Here is a tiny trained network, its code and every weight. The questions are about switching its units off for an input and a class, where a switched-off unit gives its printed mean instead of its output.

import numpy as np


def w(rows, s, z=0):
    codes = np.array(rows[::2]) - 128.0
    scale = np.full(codes.shape[1], s)
    scale[-1] = z or s
    return codes * scale


def f(y):
    return np.maximum(y, 0)


def log_softmax(a):
    a = a - a.max(-1, keepdims=True)
    return a - np.log(np.exp(a).sum(-1, keepdims=True))


def net(x, mask):
    res = np.array(x, float).reshape(1, 6) / 4 @ E
    y = f(res @ A[0][:, :-1].T + A[0][:, -1])
    res = res + np.where(mask, y, B[0][:, -1]) @ B[0][:, :-1]
    return log_softmax(res[-1] @ U[:, :-1].T + U[:, -1])


A, B = {}, {}
E = w([
[222,36,72,189,253],'x0',
[122,127,126,135,129],'x1',
[92,47,20,104,77],'x2',
[170,46,193,214,29],'x3',
[194,236,28,184,67],'x4',
[117,130,125,138,131],'x5',
],0.0066)
A[0] = w([
[115,107,153,99,124,9],'n1',
[121,131,158,210,73,80],'n2',
[100,113,161,195,86,186],'n3',
[98,150,107,86,195,65],'n4',
[174,158,79,132,111,70],'n5',
[144,49,64,147,165,155],'n6',
[96,75,169,152,113,82],'n7',
[149,78,154,198,80,39],'n8',
[186,171,98,171,108,80],'n9',
[6,153,135,81,4,84],'n10',
[128,54,168,126,193,117],'n11',
[98,138,122,58,193,92],'n12',
[74,86,189,95,174,56],'n13',
[156,164,104,133,97,54],'n14',
[90,194,78,110,176,110],'n15',
[181,104,102,115,172,15],'n16',
[86,45,88,83,113,112],'n17',
[150,175,203,110,142,192],'n18',
[79,50,163,109,184,62],'n19',
[164,181,68,223,154,99],'n20',
[171,158,94,145,103,53],'n21',
[165,156,171,114,143,46],'n22',
[149,147,183,141,153,191],'n23',
[222,89,97,176,217,55],'n24',
[162,152,170,182,200,116],'n25',
[174,50,193,191,78,131],'n26',
[105,91,72,98,94,253],'n27',
[161,92,127,212,155,117],'n28',
],0.011,0.008)
B[0] = w([
[71,246,161,119,93,130],'n1',
[144,175,97,98,190,175],'n2',
[170,127,108,100,194,209],'n3',
[216,193,69,98,137,170],'n4',
[67,117,100,94,94,160],'n5',
[94,194,198,154,154,218],'n6',
[120,182,70,86,110,158],'n7',
[218,196,75,74,172,170],'n8',
[71,113,109,74,67,175],'n9',
[136,242,228,142,132,255],'n10',
[75,151,133,121,86,193],'n11',
[196,183,87,121,147,185],'n12',
[67,147,58,53,42,172],'n13',
[55,141,138,85,65,144],'n14',
[208,188,113,104,194,196],'n15',
[118,229,224,145,155,146],'n16',
[121,175,73,215,113,183],'n17',
[65,125,82,214,149,219],'n18',
[70,177,82,49,65,176],'n19',
[62,125,112,85,75,207],'n20',
[75,123,73,80,47,151],'n21',
[101,152,63,254,105,138],'n22',
[91,84,85,191,126,203],'n23',
[97,242,222,93,118,221],'n24',
[139,92,75,206,117,194],'n25',
[169,192,62,92,168,228],'n26',
[108,48,87,242,160,246],'n27',
[115,171,193,143,145,195],'n28',
],0.0088,0.0092)
U = w([
[133,181,216,115,121,64],'0',
[104,136,90,52,57,96],'1',
[217,159,82,81,166,68],'2',
[130,128,119,149,136,238],'3',
[131,128,122,146,135,242],'4',
[127,135,97,208,122,78],'5',
[179,80,161,171,142,145],'6',
[248,11,168,80,49,5],'7',
],0.016)

Each question gives the input, the list of numbers given to net, and the class t.
The units are the neurons (one row each of A and B). Each row of codes is followed by its name. A weight is (code - 128) times the scale printed after its matrix; where a second scale follows, it is the last column's (A, B and U).
mask holds one flag per neuron, in row order. A switched-off neuron (its flag False) gives its mean, the last column of its row in B, instead of its output. The means were averaged over made-up inputs and are rounded, as every weight is.
A unit's drop is (log p(t) with every unit on - log p(t) with that unit switched off) / (log p(t) with every unit on - log p(t) with every unit switched off).
The circuit of an input: a set's keep is (log p(t) with only the set's units on - log p(t) with every unit switched off) / (log p(t) with every unit on - log p(t) with every unit switched off). Starting from the 12 units with the biggest drops (on a tie, the unit counted first), units are removed one at a time, each time the one whose removal leaves the highest keep (on an exact tie, the one counted first), for as long as the keep stays at least 0.8.
units of the circuit, in order: the units of the circuit, biggest drop first
top k neurons: the k neurons with the biggest drops, biggest first
drop when u is switched off: that unit's drop, to one decimal
input [2,7,-8,8,-5,0], class 2: units of the circuit, in order	(n26)
input [4,-8,-6,8,-6,8], class 2: top 2 neurons	(n26; n8)
input [-2,6,8,-3,3,-6], class 5: top 2 neurons	(n27; n17)
input [5,-3,2,0,-6,5], class 1: top 4 neurons	(n19; n13; n10; n11)
input [7,3,5,-7,5,5], class 0: units of the circuit, in order	(n24; n6)
input [8,-8,5,1,-8,-4], class 0: top 3 neurons	(n6; n24; n16)
input [-5,-7,-4,2,-3,1], class 3: top 2 neurons	(n24; n18)
input [-1,-7,6,-7,-2,7], class 2: top 2 neurons	(n15; n4)
input [-3,-4,-5,-3,-1,-3], class 5: units of the circuit, in order	(n18; n24)
input [3,6,-8,-5,0,-1], class 5: units of the circuit, in order	(n25; n18)
input [1,-3,0,5,-3,3], class 2: units of the circuit, in order	(n26; n8)
input [6,-1,-4,-5,3,-4], class 0: top 3 neurons	(n24; n27; n16)
input [6,-4,3,5,8,7], class 1: units of the circuit, in order	(n20; n9)
input [5,3,-7,-6,5,5], class 5: units of the circuit, in order	(n25)
input [1,-3,6,1,-6,-5], class 1: top 4 neurons	(n19; n13; n18; n11)
input [-5,-1,6,-4,5,0], class 5: top 2 neurons	(n27; n24)
input [7,5,-1,6,-5,7], class 0: top 4 neurons	(n24; n6; n28; n11)
input [-7,-5,-8,5,-5,-2], class 5: top 4 neurons	(n18; n23; n24; n22)
input [-3,-3,2,5,-8,-6], class 1: top 2 neurons	(n13; n19)
input [-3,4,-5,0,1,2], class 5: top 3 neurons	(n18; n24; n23)
input [-8,-5,4,1,-6,8], class 0: units of the circuit, in order	(n10)
input [-5,-7,3,-7,-3,-1], class 2: drop when n24 is switched off	0.1
input [-7,2,6,-3,-4,3], class 0: drop when n10 is switched off	2.2
input [-3,5,0,-2,6,-2], class 1: drop when n9 is switched off	0.2
